(in the rows, 128 means zero)
Here are made-up elements, facts about them, and rows of numbers that follow some of those facts. Name the element behind each unnamed row.

There are 3 kinds of fact about the elements: γ, μ, Λ.
γ(k406, 131); γ(k767, 885); γ(k739, 885); γ(k490, 131); γ(k364, 698); γ(k520, 924)
γ(k245, 698); γ(k426, 131); γ(k541, 131); γ(k749, 698); γ(k705, 698); γ(k492, 131)
γ(k467, 924); γ(k535, 924); γ(k327, 698); γ(k657, 885); γ(k274, 131); γ(k411, 131)
γ(k27, 698); γ(k462, 924); γ(k772, 885); γ(k308, 885); γ(k870, 885); γ(k889, 924)
γ(k708, 885); γ(k372, 698); γ(k299, 698); γ(k604, 698); γ(k801, 698); γ(k979, 131)
γ(k288, 885); γ(k589, 698); γ(k924, 698); γ(k551, 924); γ(k14, 698); γ(k171, 885)
γ(k416, 885); γ(k782, 885); γ(k967, 924); γ(k884, 698); γ(k953, 131); γ(k429, 131)
γ(k460, 131); γ(k440, 698); γ(k617, 924); γ(k30, 885); γ(k51, 885); γ(k881, 698)
γ(k414, 131); γ(k415, 885); γ(k896, 924); γ(k746, 698); γ(k404, 698); γ(k693, 131)
γ(k864, 885); γ(k972, 131); γ(k384, 924); γ(k957, 131); γ(k153, 924); γ(k774, 885)
γ(k564, 885); γ(k17, 698); γ(k827, 131); γ(k751, 885); γ(k201, 924); γ(k598, 698)
γ(k265, 698); γ(k563, 698); γ(k204, 885); γ(k837, 131); γ(k958, 885); γ(k650, 131)
γ(k555, 131); γ(k139, 924); γ(k569, 698); γ(k385, 885); γ(k279, 131); γ(k191, 131)
γ(k39, 885); γ(k474, 924); γ(k151, 698); γ(k114, 698); γ(k446, 924); γ(k225, 698)
γ(k790, 698); γ(k12, 885); γ(k883, 698); γ(k398, 924); γ(k396, 131); γ(k793, 131)
γ(k730, 885); γ(k162, 885); γ(k973, 131); γ(k293, 698); γ(k689, 131); γ(k616, 698)
γ(k664, 924); γ(k147, 698); γ(k130, 885); γ(k307, 924); γ(k333, 131); γ(k2, 885)
γ(k83, 924); γ(k67, 698); γ(k193, 885); γ(k166, 885); γ(k263, 885); γ(k499, 131)
γ(k590, 885); γ(k249, 885); γ(k20, 698); γ(k944, 131); μ(k406, k171); μ(k739, k555)
μ(k739, k872); μ(k364, k774); μ(k364, k147); μ(k364, k604); μ(k245, k396); μ(k426, k225)
μ(k541, k327); μ(k749, k460); μ(k749, k872); μ(k749, k429); μ(k492, k160); μ(k121, k249)
μ(k121, k490); μ(k327, k225); μ(k27, k555); μ(k27, k801); μ(k462, k782); μ(k870, k249)
μ(k870, k327); μ(k889, k555); μ(k889, k429); μ(k287, k535); μ(k299, k555); μ(k604, k293)
μ(k604, k460); μ(k427, k263); μ(k171, k979); μ(k783, k61); μ(k782, k683); μ(k782, k490)
μ(k884, k889); μ(k953, k616); μ(k953, k39); μ(k953, k327); μ(k429, k555); μ(k429, k462)
μ(k617, k171); μ(k617, k327); μ(k30, k499); μ(k414, k683); μ(k414, k474); μ(k415, k166)
μ(k896, k470); μ(k693, k385); μ(k957, k827); μ(k957, k638); μ(k774, k617); μ(k564, k39)
μ(k827, k460); μ(k827, k490); μ(k751, k555); μ(k201, k171); μ(k598, k339); μ(k265, k564)
μ(k265, k460); μ(k204, k881); μ(k339, k460); μ(k339, k638); μ(k555, k490); μ(k279, k396)
μ(k191, k872); μ(k39, k462); μ(k683, k872); μ(k683, k474); μ(k683, k638); μ(k474, k460)
μ(k474, k638); μ(k114, k201); μ(k114, k61); μ(k638, k490); μ(k225, k490); μ(k12, k683)
μ(k12, k638); μ(k883, k617); μ(k883, k171); μ(k730, k474); μ(k730, k490); μ(k730, k171)
μ(k973, k827); μ(k973, k870); μ(k293, k414); μ(k293, k396); μ(k689, k225); μ(k689, k967)
μ(k616, k474); μ(k616, k827); μ(k147, k569); μ(k147, k746); μ(k2, k160); μ(k83, k638)
μ(k166, k889); μ(k166, k245); μ(k263, k683); Λ(k406, k244); Λ(k767, k939); Λ(k739, k683)
Λ(k490, k227); Λ(k364, k783); Λ(k520, k783); Λ(k245, k244); Λ(k426, k317); Λ(k541, k427)
Λ(k939, k363); Λ(k749, k317); Λ(k705, k244); Λ(k492, k423); Λ(k467, k160); Λ(k535, k872)
Λ(k327, k872); Λ(k657, k760); Λ(k274, k121); Λ(k411, k477); Λ(k27, k470); Λ(k462, k683)
Λ(k772, k421); Λ(k308, k783); Λ(k870, k477); Λ(k889, k470); Λ(k708, k317); Λ(k372, k822)
Λ(k287, k339); Λ(k61, k427); Λ(k299, k269); Λ(k604, k61); Λ(k801, k876); Λ(k979, k427)
Λ(k288, k61); Λ(k589, k90); Λ(k924, k683); Λ(k551, k987); Λ(k14, k760); Λ(k171, k783)
Λ(k783, k90); Λ(k416, k872); Λ(k782, k783); Λ(k967, k872); Λ(k884, k423); Λ(k953, k683)
Λ(k429, k90); Λ(k460, k317); Λ(k440, k108); Λ(k617, k421); Λ(k30, k987); Λ(k244, k90)
Λ(k51, k423); Λ(k677, k683); Λ(k881, k108); Λ(k414, k108); Λ(k415, k423); Λ(k896, k108)
Λ(k746, k470); Λ(k404, k160); Λ(k470, k822); Λ(k693, k90); Λ(k864, k227); Λ(k972, k90)
Λ(k384, k287); Λ(k957, k363); Λ(k153, k760); Λ(k774, k945); Λ(k564, k244); Λ(k17, k423)
Λ(k827, k108); Λ(k751, k477); Λ(k201, k638); Λ(k598, k339); Λ(k265, k160); Λ(k563, k638)
Λ(k204, k638); Λ(k837, k760); Λ(k958, k876); Λ(k650, k269); Λ(k555, k470); Λ(k139, k363)
Λ(k569, k872); Λ(k760, k423); Λ(k385, k477); Λ(k279, k317); Λ(k191, k470); Λ(k39, k160)
Λ(k474, k269); Λ(k151, k945); Λ(k114, k987); Λ(k446, k638); Λ(k227, k427); Λ(k638, k160)
Λ(k987, k427); Λ(k225, k363); Λ(k790, k783); Λ(k12, k760); Λ(k883, k876); Λ(k398, k470)
Λ(k421, k121); Λ(k396, k421); Λ(k793, k108); Λ(k730, k945); Λ(k162, k287); Λ(k973, k269)
Λ(k108, k872); Λ(k293, k227); Λ(k689, k363); Λ(k616, k783); Λ(k664, k677); Λ(k147, k108)
Λ(k130, k339); Λ(k307, k683); Λ(k333, k363); Λ(k2, k423); Λ(k83, k339); Λ(k67, k227)
Λ(k945, k427); Λ(k193, k470); Λ(k166, k61); Λ(k263, k477); Λ(k499, k427); Λ(k269, k683)
Λ(k590, k477); Λ(k249, k872); Λ(k317, k363); Λ(k20, k339); Λ(k944, k339)

Known rows:
k490: [121 135 119 135 147 108 103 147  93 137 105 143  66 113 114 147 152 110
 127  78  61 137 124 155 136 194 128 109 152 194 122 148 161 113 124 143
 122 117  96 135 110 150]
k783: [133 133 128 105 128 142 121 139 113 123 137 135 134 113 137 129 113 143
 124 120 127 124 136 123 119  83 132 136 105 116 127 130 147 145 122 121
 151 136 130 157 127 118]
k39: [133 134 135 126 120 141 147 134 114 113 121 129 176 137 131 145 131 143
 118 138 146 121 130 112 146 124 132 136 106 116 138 117 116 142 152 107
 129 162 133 123 124 114]
k499: [124 134 130 121 135 123 139 133 118 128 116 116  91 127 107 125 135 115
 136 128 144 137 128 127 135 142 126 118 127 142 124 135 121 115 119 159
 129 109 135 134 132 157]
k279: [144 155 132 132 124 133 136 153 143 122 130 110 145 145 145 153 138 138
 131 146 130 112 132 100 121 126 128 115 122 132 103 100 100 147 112 137
 130 144 133 112 135 134]
k708: [137 121 124 152 129 130 131 149 156 124 113 102 116 142 122 149 116 137
 126 139 112 137 127 115 131 137 130 107 143 125 118 107 120 116 109 101
 113 119 142 131 148 140]
k333: [140 139 124 133 132 123 147 146 151 126 126 111  99 131 116 142 128 126
 136 140 124 132 124 127 123 137 121 110 137 134 109 109 119 120 106 138
 120 116 135 132 136 142]
k677: [121 113 121 118 135 143 147 133 139 131 139 132  97 117 122 121 131 135
 130 138 118 134 131 141 121 105 117 125 142 130 134 146 133 122 114 122
 116 114 151 148 138 113]
k987: [107 113 129 121 142 138 137 130 110 132 119 122  97 122 113 121 136 130
 132 131 132 136 136 122 134 114 124 122 136 149 136 158 125 116 120 142
 123 105 151 149 136 145]
k462: [125 154 120 128 121 133 130 132 111 120 134 144 169 129 149 135 134 138
 128 132 120 117 132 123 145 112 117 133 128 120 123 120 127 141 148 130
 118 145 127 116 115 113]
k193: [135 109 115 137 125 131 137 113 142 120 132 138 111 123 112 118 132 109
 119 132 155 144 112 145 140 149 114 134 120 102 153 135 124  99 128 110
 115 123 126 137 132 122]
k604: [109 117 132 116 136 128  91  94 105 133 127 108 166 142 151 113 141 122
 117 124 149 111 126  91 129 131 155 130 121 128 122 163 113 144 130 157
 148 134 129  93 126 150]
k730: [123 124 145 134 129 132  59 143  84 137 104 154 126 133 160 136 148 132
 124  74  97 127 138 120 142 169 141 143 109 178 149 135 112 140 126 114
 144 146  90 126 127 126]
k746: [125 105 120 142 131 126 140  91 149 124 144 142 109 124 113 108 125 104
 130 138 157 123 115 135 126 153 106 134 134 108 143 141 136 103 129 129
 120 117 125 133 121 123]
k339: [125 110  99  95 136 138  65 104 129 143 161 104 173 131 182 108 166 127
  92 124 107 124 110 121 108  91 167 130 130 112 111 187 111 158 101 139
 142 144 128  76 139 114]
k287: [124 123 129 117 132 145 136 136 125 130 140 137 135 123 139 129 137 143
 127 133 123 123 132 128 123 104 125 134 125 133 133 141 122 140 124 125
 128 136 139 136 129 110]
k83: [127 137 102 118 125 123  62 108 125 140 145 117 172 137 177 112 149 121
 107 118 110 128 114 125 127 109 149 132 132 109 109 152 116 147 115 144
 132 132 113  77 130 127]

Which element is each row?
No name comes twice in this set of rows, the named rows included.
[125 127 122 131 139 132 104 151 108 136 134 163 105 112 148 147 150 140
 121  86  47 122 133 153 122 154 123 128 145 176 132 149 161 136 129 107
 123 146 102 139 113  94]  k121
[148 154 138 144 126 127 119 169 137 128 123 136 111 137 151 162 137 140
 139 116  93 113 138 118 121 154 119 120 128 165 110  90 114 144 113 125
 129 144 107 128 127 122]  k426
[125 133 134 139 126 128 146 117 128 117 132 132 170 140 131 138 126 133
 128 141 148 103 128 104 132 140 122 129 123 116 125 124 131 136 156 127
 131 150 128 114 112 124]  k884
[116 135 141 121 130 139 137 130  87 112 106 123 170 139 123 141 137 144
 122 131 159 123 135  97 159 129 141 132 101 132 140 137 110 136 156 129
 134 151 141 121 125 145]  k166
[118 122 138 126 129 134 117 127  97 124 104 126 140 136 126 132 136 131
 124 119 141 132 131 107 151 139 141 130 113 138 142 139 112 127 134 126
 135 133 131 126 132 147]  k30
[138 142 113 115 125 131 142 110 123 115 153 136 154 125 132 122 159 113
 114 139 166 121 109 133 133 139 119 135 103 100 130 140 113 129 139 149
 130 156 117 104 115 116]  k191
[143 141 122 116 128 119 141 136 132 124 130 117  96 115 105 131 114 118
 130 127 137 137 123 136 119 120 126 119 120 118 117 115 143 120 114 145
 138 118 126 149 130 143]  k972
[119 120 126 113 132 130 157 123 136 137 135 116 132 125 112 117 131 135
 129 147 125 138 129 148 119  95 138 127 144 124 127 145 132 129 135 132
 119 122 153 121 132 121]  k872
[127 130 175 142 115 123 112 137 126 141 118 170 132 133 150 124 116 139
 158 102 117 108 151 140 116 152 121 157 120 169 151  91 120 151 146 116
 144 145  90 131 116  99]  k327
[126 134 138 123 133 126 137 136 118 130 115 123  86 127 110 125 132 119
 141 127 150 136 132 126 133 141 123 124 119 146 130 126 113 117 117 158
 130 107 131 140 134 155]  k979
[123 108 114 126 136 142 147 115 140 126 148 146 101 114 118 112 138 120
 125 140 147 134 122 148 124 123 105 136 130 114 145 153 130 109 120 124
 113 117 138 147 130 113]  k470
[121 142 120 134 130 131 182 101 109 100 144 154 187 123 115 144 138 128
 117 143 150  97 119 117 150 158 106 131 123 104 136 141 157 125 192 124
 117 173 128 116  86 104]  k27
[117 116 142 117 125 122 157 129 142 146 127 123 115 124 104 110 126 134
 141 144 116 146 134 167 115  99 137 135 152 141 136 134 131 129 139 128
 119 117 144 130 135 117]  k108
[142 116 104 127 128 124  64 107 135 133 140 101 179 145 171 119 155 116
  89 118 118 131 102 118 123 135 165 127 118 102 118 156 106 140 111 116
 139 150 108  72 138 126]  k12
[136 132 122 119 128 130 153 133 144 128 138 125  95 120 112 126 135 119
 133 136 133 134 122 142 123 133 117 120 131 128 128 127 125 119 112 140
 119 118 134 136 133 128]  k650

Now the same elements, written a new way:
Known rows:
k153: [122 151 114 130 161  97 115 141 149 100 122 139  96 129 115]
k90: [140 121 113 136 178 115 108 121 143 132 111 154  78  99 124]
k657: [150 162 106 131 163 113 103 147 127  99 129 135  86 100 102]
k269: [135 133 103 145 185 108 116 140 144 117 114 147  82 110 121]
k987: [162 110  91 150 179  95 113 132 154 124 130 160  83 127 107]
k227: [161 114  92 150 180  99 117 134 154 122 133 155  87 125 103]
k67: [187 120  76 143 149  94 138 131 149  91 138 173  92 132 111]
k470: [128 129 113 134 179 126 138 139 139 120 110 141  31 120  94]
k288: [190 132  95 138 157  99 106 131 143 104 147 143  89 125  87]
k339: [133 118  89 114 168 144 114  86 115 160  87 122 173 143 149]
k160: [157 136 140 146 174 116 146 148 138 114 128 153  45 121 118]
k333: [151 158 109 147 183  81 126 129 150  87 109 133  99 105 132]
k827: [131  94 123 149 134 125 167  75  90 142 112  71 163 157 161]
k327: [127  93 134 172 126 159 184  71  81  86 132 107 126 154 136]
k590: [157 149 108 138 157 111 108 146 126 105 132 130  87 102 101]
k423: [135 133 106 143 179 108 116 137 141 119 119 149  81 104 119]
k535: [134 133 143 132 137  92 140 157 140 114 148 135  62 135 139]

Name these rows:
No name comes twice in this set of rows, the named rows included.
[151 107 167 159 128 156 172  86  77 116 143  89 125 146 100]  k249
[151 106 120 171 183 134 131 101 121  88 143 148  59 168 113]  k61
[140 103  50 148 150 140  72  56 108 112 115 101 210 143  96]  k730
[141 130  96 134 168  78  97 104 165 106  99 129  93  80 127]  k693
[125  92  81 184 167 120 113  45 132  83 107  94 164 137  89]  k541
[223 101 177 144 134 151 222  38 107 115 117  98 144 213 102]  k490
[141  96 104 112 120 163 126  30 103 133  85 130 181 112 144]  k616
[ 84 111  39 163 165 143  86  75 101  67 114 130 147 123 138]  k883
[154 192  64  96 186 103  93 127 129 123  86 137 157 137 201]  k279
[162 118 152 122 152 170 174  80  94 153  99 116 147 176 139]  k638
[165 130  31  93 151 143 109  89 109 122 117 156 152 188 181]  k604
[126 150  86 115 157 127 106 135 123 107 116 116  55 104  72]  k193
[161 122  97 132 148  88 116 131 165 101 143 154 100 153  99]  k551

